Below are the code and all the weights of a small trained network. Each question names an input and a class and asks about switching units off, where a switched-off unit gives its printed mean instead of its output.

import numpy as np


def w(rows, s, z=0):
    codes = np.array(rows[::2]) - 128.0
    scale = np.full(codes.shape[1], s)
    scale[-1] = z or s
    return codes * scale


def f(y):
    return np.maximum(y, 0)


def log_softmax(a):
    a = a - a.max(-1, keepdims=True)
    return a - np.log(np.exp(a).sum(-1, keepdims=True))


def net(x, mask):
    res = np.array(x, float).reshape(1, 5) / 4 @ E
    y = f(res @ A[0][:, :-1].T + A[0][:, -1])
    res = res + np.where(mask, y, B[0][:, -1]) @ B[0][:, :-1]
    return log_softmax(res[-1] @ U[:, :-1].T + U[:, -1])


A, B = {}, {}
E = w([
[52,165,80,154,1,163,203],'x0',
[83,80,216,27,143,232,187],'x1',
[235,21,87,128,25,194,63],'x2',
[215,126,239,221,114,119,234],'x3',
[130,130,126,130,131,132,131],'x4',
],0.0052)
A[0] = w([
[202,91,178,97,252,89,59,106],'neuron 1',
[227,136,251,252,129,94,234,95],'neuron 2',
[95,79,197,42,145,204,175,76],'neuron 3',
[46,230,149,143,192,75,184,45],'neuron 4',
[155,160,66,200,117,57,88,36],'neuron 5',
[203,49,96,143,40,170,97,78],'neuron 6',
[96,79,191,42,137,207,167,91],'neuron 7',
[95,81,193,46,143,197,160,94],'neuron 8',
[63,175,84,140,31,159,183,125],'neuron 9',
[76,155,81,148,20,158,189,113],'neuron 10',
[149,150,77,184,117,77,96,59],'neuron 11',
[30,250,160,143,205,49,182,4],'neuron 12',
[206,99,189,115,241,97,78,158],'neuron 13',
[49,232,150,138,183,80,184,56],'neuron 14',
[205,35,91,140,36,175,81,56],'neuron 15',
[96,79,176,52,144,197,170,92],'neuron 16',
[167,103,136,71,239,96,34,136],'neuron 17',
[89,69,200,39,147,209,167,80],'neuron 18',
[46,191,89,142,52,148,197,133],'neuron 19',
[229,112,252,226,147,113,210,152],'neuron 20',
[94,82,188,41,138,201,170,90],'neuron 21',
[154,164,71,194,124,51,87,49],'neuron 22',
[196,44,93,141,40,167,90,77],'neuron 23',
[213,33,88,142,35,173,82,56],'neuron 24',
[55,129,31,34,172,122,17,106],'neuron 25',
[57,137,34,39,171,121,25,122],'neuron 26',
[140,164,82,191,125,63,98,55],'neuron 27',
[158,161,68,189,114,63,91,39],'neuron 28',
],0.0048,0.0034)
B[0] = w([
[24,40,180,239,53,183,102,230],'neuron 1',
[99,137,18,48,73,247,235,244],'neuron 2',
[189,200,75,200,119,110,72,207],'neuron 3',
[141,140,187,74,219,230,88,207],'neuron 4',
[179,187,92,190,126,144,74,169],'neuron 5',
[131,137,189,56,222,212,106,221],'neuron 6',
[184,189,84,193,122,97,77,211],'neuron 7',
[198,204,73,207,115,96,67,207],'neuron 8',
[61,53,205,200,99,137,78,205],'neuron 9',
[61,52,205,193,108,144,89,203],'neuron 10',
[181,190,97,186,129,139,78,161],'neuron 11',
[143,145,186,63,230,244,93,217],'neuron 12',
[47,54,158,206,51,155,121,241],'neuron 13',
[142,136,186,79,214,223,91,206],'neuron 14',
[140,147,211,47,250,253,94,227],'neuron 15',
[183,190,82,197,119,103,75,201],'neuron 16',
[38,43,160,199,57,160,129,235],'neuron 17',
[202,210,71,209,116,102,59,215],'neuron 18',
[69,57,197,194,110,138,89,207],'neuron 19',
[100,123,20,56,64,222,236,254],'neuron 20',
[187,196,84,200,117,99,71,208],'neuron 21',
[173,179,94,182,123,142,86,172],'neuron 22',
[135,137,189,64,215,205,103,222],'neuron 23',
[133,140,198,62,227,225,95,230],'neuron 24',
[107,125,35,69,77,220,224,254],'neuron 25',
[107,125,42,72,76,213,225,253],'neuron 26',
[188,193,84,190,132,143,72,164],'neuron 27',
[195,209,87,204,134,140,60,166],'neuron 28',
],0.005,0.0042)
U = w([
[145,145,197,56,254,159,101,82],'0',
[200,214,81,206,113,105,78,87],'1',
[114,111,129,114,112,118,137,254],'2',
[110,121,50,65,72,153,197,72],'3',
[61,44,202,202,84,122,102,88],'4',
[152,108,150,72,122,33,138,143],'5',
],0.0098,0.0088)

Each question gives the input, the list of numbers given to net, and the class t.
The units are the neurons (one row each of A and B). Each row of codes is followed by its name. A weight is (code - 128) times the scale printed after its matrix; where a second scale follows, it is the last column's (A, B and U).
mask holds one flag per neuron, in row order. A switched-off neuron (its flag False) gives its mean, the last column of its row in B, instead of its output. The means were averaged over made-up inputs and are rounded, as every weight is.
A unit's drop is (log p(t) with every unit on - log p(t) with that unit switched off) / (log p(t) with every unit on - log p(t) with every unit switched off).
The circuit of an input: a set's keep is (log p(t) with only the set's units on - log p(t) with every unit switched off) / (log p(t) with every unit on - log p(t) with every unit switched off). Starting from the 12 units with the biggest drops (on a tie, the unit counted first), units are removed one at a time, each time the one whose removal leaves the highest keep (on an exact tie, the one counted first), for as long as the keep stays at least 0.8.
circuit, biggest first: the units of the circuit, biggest drop first
unit that matters most: the unit with the biggest drop
top k neurons: the k neurons with the biggest drops, biggest first
drop of u: that unit's drop, to one decimal
input [6,-8,-8,7,-1], class 0: unit that matters most : neuron 12
input [4,-2,-6,-3,0], class 0: circuit, biggest first : [neuron 12; neuron 4]
input [-4,0,1,-6,-4], class 3: circuit, biggest first : [neuron 25; neuron 26]
input [7,-3,6,-1,2], class 4: circuit, biggest first : [neuron 10; neuron 9]
input [-5,-6,-1,-8,5], class 3: top 2 neurons : [neuron 25; neuron 26]
input [-6,-1,4,1,1], class 4: circuit, biggest first : [neuron 1; neuron 13]
input [0,4,3,7,-3], class 3: circuit, biggest first : [neuron 20; neuron 2]
input [-8,-7,-2,-5,1], class 4: circuit, biggest first : [neuron 17; neuron 1]
input [-8,-1,1,-5,5], class 4: circuit, biggest first : [neuron 1; neuron 17]
input [0,1,-4,7,2], class 3: circuit, biggest first : [neuron 2; neuron 20]
input [-7,2,3,5,5], class 4: top 2 neurons : [neuron 1; neuron 13]
input [6,-4,7,8,7], class 3: top 2 neurons : [neuron 2; neuron 20]
input [-2,3,5,8,-1], class 3: top 2 neurons : [neuron 20; neuron 2]
input [-3,1,5,-8,-3], class 3: unit that matters most : neuron 25
input [-1,-6,-8,-4,-4], class 0: top 3 neurons : [neuron 12; neuron 4; neuron 14]
input [7,6,3,1,-6], class 4: top 3 neurons : [neuron 10; neuron 9; neuron 19]
input [4,2,3,7,-1], class 3: top 2 neurons : [neuron 2; neuron 20]
input [-1,-4,2,-8,4], class 3: top 2 neurons : [neuron 25; neuron 26]
input [1,-6,-8,3,7], class 0: drop of neuron 12 : 0.3
input [0,-4,2,-6,5], class 3: drop of neuron 26 : 0.4
